Here is a tiny trained network, its code and every weight. The questions are about switching its units off for an input and a class, where a switched-off unit gives its printed mean instead of its output.

import numpy as np


def w(rows, s, z=0):
    codes = np.array(rows[::2]) - 128.0
    scale = np.full(codes.shape[1], s)
    scale[-1] = z or s
    return codes * scale


def norm(h):
    return h / np.sqrt((h * h).mean(-1, keepdims=True) + 1e-5)


def f(y):
    return np.maximum(y, 0)


def log_softmax(a):
    a = a - a.max(-1, keepdims=True)
    return a - np.log(np.exp(a).sum(-1, keepdims=True))


def net(x, mask):
    res = np.array(x, float).reshape(1, 6) / 4 @ E
    u = 0
    for l in range(3):
        y = f(norm(res) @ A[l][:, :-1].T + A[l][:, -1])
        res = res + np.where(mask[u : u + 4], y, B[l][:, -1]) @ B[l][:, :-1]
        u += 4
    return log_softmax(norm(res)[-1] @ U[:, :-1].T + U[:, -1])


A, B = {}, {}
E = w([
[46,160,105,124,170,117,134,213,145,88],'x0',
[114,100,177,135,165,114,115,181,113,186],'x1',
[146,178,134,186,62,214,113,84,182,193],'x2',
[144,155,38,13,160,211,184,81,164,211],'x3',
[78,160,26,236,183,98,124,128,178,75],'x4',
[112,73,85,112,1,143,63,152,144,204],'x5',
],0.0083)
A[0] = w([
[50,133,78,114,87,81,111,217,135,175,78],'0.n1',
[90,162,176,151,71,227,115,139,154,99,27],'0.n2',
[124,207,253,163,93,180,133,135,144,50,7],'0.n3',
[100,115,239,115,91,108,133,211,78,113,210],'0.n4',
],0.012,0.0017)
B[0] = w([
[144,60,174,173,229,255,32,143,134,113,209],'0.n1',
[183,187,176,199,26,195,123,126,59,172,181],'0.n2',
[139,100,166,150,194,110,133,226,69,234,197],'0.n3',
[91,130,134,78,189,100,143,165,105,54,247],'0.n4',
],0.0087,0.011)
A[1] = w([
[156,58,253,153,138,24,90,94,75,69,253],'1.n1',
[159,101,150,18,153,170,133,66,124,196,48],'1.n2',
[148,140,159,74,107,115,156,63,142,184,58],'1.n3',
[157,49,171,83,76,37,102,99,110,119,154],'1.n4',
],0.017,0.0016)
B[1] = w([
[29,107,183,150,58,5,96,197,73,20,253],'1.n1',
[215,86,154,84,49,62,250,172,69,138,212],'1.n2',
[176,101,5,132,98,149,154,94,195,207,169],'1.n3',
[105,150,168,176,206,182,43,190,143,115,173],'1.n4',
],0.011,0.017)
A[2] = w([
[111,149,230,69,20,48,96,166,107,91,119],'2.n1',
[181,212,36,146,111,87,178,95,103,100,176],'2.n2',
[182,96,156,80,124,189,161,204,77,217,246],'2.n3',
[161,251,195,91,67,78,212,17,95,213,34],'2.n4',
],0.013,0.0012)
B[2] = w([
[131,142,186,134,113,133,62,87,157,150,255],'2.n1',
[134,170,133,135,118,140,161,134,93,30,161],'2.n2',
[57,129,178,204,135,90,79,125,121,117,220],'2.n3',
[194,83,156,161,123,194,250,238,138,116,178],'2.n4',
],0.013,0.018)
U = w([
[215,99,143,136,59,132,255,129,90,160,206],'0',
[113,225,21,112,175,122,149,30,122,38,53],'1',
[105,85,101,166,219,198,69,130,133,118,138],'2',
[83,94,249,163,82,49,54,157,71,80,185],'3',
[128,168,152,122,63,219,26,10,145,231,70],'4',
[136,136,40,93,160,64,139,78,161,239,2],'5',
],0.0093,0.0038)

Each question gives the input, the list of numbers given to net, and the class t.
The units are the neurons (one row each of A and B). Each row of codes is followed by its name. A weight is (code - 128) times the scale printed after its matrix; where a second scale follows, it is the last column's (A, B and U).
mask holds one flag per neuron, layer by layer. A switched-off neuron (its flag False) gives its mean, the last column of its row in B, instead of its output. The means were averaged over made-up inputs and are rounded, as every weight is.
A unit's drop is (log p(t) with every unit on - log p(t) with that unit switched off) / (log p(t) with every unit on - log p(t) with every unit switched off).
The circuit of an input: a set's keep is (log p(t) with only the set's units on - log p(t) with every unit switched off) / (log p(t) with every unit on - log p(t) with every unit switched off). Starting from all 12 units, units are removed one at a time, each time the one whose removal leaves the highest keep (on an exact tie, the one counted first), for as long as the keep stays at least 0.8.
circuit, biggest first: the units of the circuit, biggest drop first
most important unit: the unit with the biggest drop
k most important neurons: the k neurons with the biggest drops, biggest first
k most important neurons of layer l: the k neurons of layer l with the biggest drops, biggest first
drop of u: that unit's drop, to one decimal
input [6,1,5,-5,8,8], class 2: circuit, biggest first => (1.n1 0.n1)
input [0,0,1,3,1,-8], class 0: most important unit => 1.n1
input [-3,-5,6,-7,7,7], class 4: 2 most important neurons of layer 1 => (1.n1 1.n2)
input [5,4,-7,2,6,4], class 2: circuit, biggest first => (1.n1 1.n2)
input [6,7,8,1,1,-8], class 2: 2 most important neurons => (1.n1 1.n2)
input [0,-3,-3,-1,5,3], class 2: circuit, biggest first => (1.n1 1.n2 0.n4 2.n3)
input [3,4,3,0,8,-6], class 1: 2 most important neurons => (1.n1 0.n1)
input [6,-6,1,-2,7,3], class 2: circuit, biggest first => (1.n1 1.n2)
input [3,3,5,4,0,-6], class 0: 2 most important neurons => (1.n1 2.n4)
input [6,-4,7,-3,1,8], class 4: circuit, biggest first => (1.n1 1.n2)
input [5,-7,-3,7,3,6], class 2: 2 most important neurons of layer 2 => (2.n1 2.n2)
input [7,2,0,-2,2,5], class 2: 3 most important neurons => (0.n1 1.n2 1.n1)
input [3,-7,-5,8,7,8], class 2: 3 most important neurons => (0.n1 1.n1 2.n1)
input [4,1,1,8,6,-8], class 1: most important unit => 1.n2
input [8,4,2,-4,7,3], class 2: 2 most important neurons of layer 1 => (1.n1 1.n2)
input [3,-5,2,3,1,6], class 4: 2 most important neurons of layer 1 => (1.n2 1.n1)
input [-4,-7,4,1,-3,1], class 0: drop of 2.n4 => 0.0
input [1,-7,-3,8,8,0], class 1: drop of 1.n2 => 0.1
input [-2,-4,5,-1,1,6], class 4: drop of 1.n1 => -0.2
input [-2,-8,-7,2,7,-1], class 1: most important neuron => (1.n1)
